Below are the code and all the weights of a small trained network. Each question names an input and a class and asks about switching units off, where a switched-off unit gives its printed mean instead of its output.

import numpy as np


def w(rows, s, z=0):
    codes = np.array(rows[::2]) - 128.0
    scale = np.full(codes.shape[1], s)
    scale[-1] = z or s
    return codes * scale


def f(y):
    return np.maximum(y, 0)


def log_softmax(a):
    a = a - a.max(-1, keepdims=True)
    return a - np.log(np.exp(a).sum(-1, keepdims=True))


def net(x, mask):
    res = np.array(x, float).reshape(1, 5) / 4 @ E
    y = f(res @ A[0][:, :-1].T + A[0][:, -1])
    res = res + np.where(mask, y, B[0][:, -1]) @ B[0][:, :-1]
    return log_softmax(res[-1] @ U[:, :-1].T + U[:, -1])


A, B = {}, {}
E = w([
[122,213,188,194,50,147,202],'x0',
[123,128,121,125,120,113,134],'x1',
[115,119,117,123,120,159,117],'x2',
[149,10,164,163,78,84,11],'x3',
[19,91,168,198,180,109,155],'x4',
],0.014)
A[0] = w([
[238,170,102,70,74,158,92,246],'N0',
[102,154,102,82,150,133,185,194],'N1',
[160,211,129,139,81,151,171,163],'N2',
[117,185,195,196,7,156,149,141],'N3',
[117,73,132,126,183,87,73,121],'N4',
[149,126,95,42,217,79,117,215],'N5',
[34,137,210,185,157,114,129,147],'N6',
[169,46,153,185,63,92,96,157],'N7',
[191,117,161,109,21,103,98,111],'N8',
[115,159,69,116,214,123,168,203],'N9',
[152,161,95,84,191,156,119,185],'N10',
[77,115,119,154,54,112,113,128],'N11',
[22,111,182,144,210,101,141,173],'N12',
[179,172,86,130,99,70,116,154],'N13',
],0.013,0.011)
B[0] = w([
[233,134,142,115,91,139,90,250],'N0',
[137,179,120,139,105,190,196,199],'N1',
[190,178,97,195,150,115,179,214],'N2',
[139,153,194,195,253,105,164,229],'N3',
[155,119,28,188,126,118,95,196],'N4',
[134,89,129,82,48,138,72,225],'N5',
[40,120,97,109,159,101,136,209],'N6',
[105,135,130,135,181,120,27,213],'N7',
[183,111,196,154,137,168,77,190],'N8',
[83,141,128,97,45,171,177,210],'N9',
[129,168,106,62,78,101,152,198],'N10',
[125,145,150,159,149,79,105,163],'N11',
[27,125,99,145,114,180,152,217],'N12',
[187,122,149,122,125,152,132,172],'N13',
],0.013,0.025)
U = w([
[174,142,124,30,63,136,134,142],'0',
[229,161,110,135,163,122,200,167],'1',
[78,94,102,60,91,166,159,217],'2',
[96,135,144,150,175,146,217,4],'3',
[193,57,119,55,151,110,51,111],'4',
[187,124,220,135,187,140,91,39],'5',
[112,95,45,155,153,121,79,252],'6',
[87,102,154,122,247,85,101,93],'7',
],0.013,0.0037)

Each question gives the input, the list of numbers given to net, and the class t.
The units are the neurons (one row each of A and B). Each row of codes is followed by its name. A weight is (code - 128) times the scale printed after its matrix; where a second scale follows, it is the last column's (A, B and U).
mask holds one flag per neuron, in row order. A switched-off neuron (its flag False) gives its mean, the last column of its row in B, instead of its output. The means were averaged over made-up inputs and are rounded, as every weight is.
A unit's drop is (log p(t) with every unit on - log p(t) with that unit switched off) / (log p(t) with every unit on - log p(t) with every unit switched off).
most important unit: the unit with the biggest drop
top k neurons: the k neurons with the biggest drops, biggest first
drop of u: that unit's drop, to one decimal
input [-8,-6,1,-8,1], class 2: most important unit : N0
input [0,-5,-5,2,8], class 6: top 2 neurons : [N3; N12]
input [-2,2,-5,1,-4], class 4: top 2 neurons : [N9; N1]
input [-5,7,8,2,0], class 4: top 4 neurons : [N12; N2; N6; N5]
input [-2,7,6,0,5], class 2: top 4 neurons : [N3; N7; N2; N12]
input [8,-3,1,1,-3], class 5: top 2 neurons : [N3; N8]
input [0,3,-1,-7,-4], class 0: top 2 neurons : [N3; N9]
input [-1,1,-3,1,-4], class 4: top 3 neurons : [N9; N3; N1]
input [1,8,6,4,0], class 5: top 4 neurons : [N6; N5; N12; N8]
input [0,-1,0,-5,-6], class 0: drop of N3 : 1.2
input [7,-8,7,2,-8], class 5: drop of N8 : 0.4
input [4,5,-2,1,-8], class 5: drop of N8 : 1.1
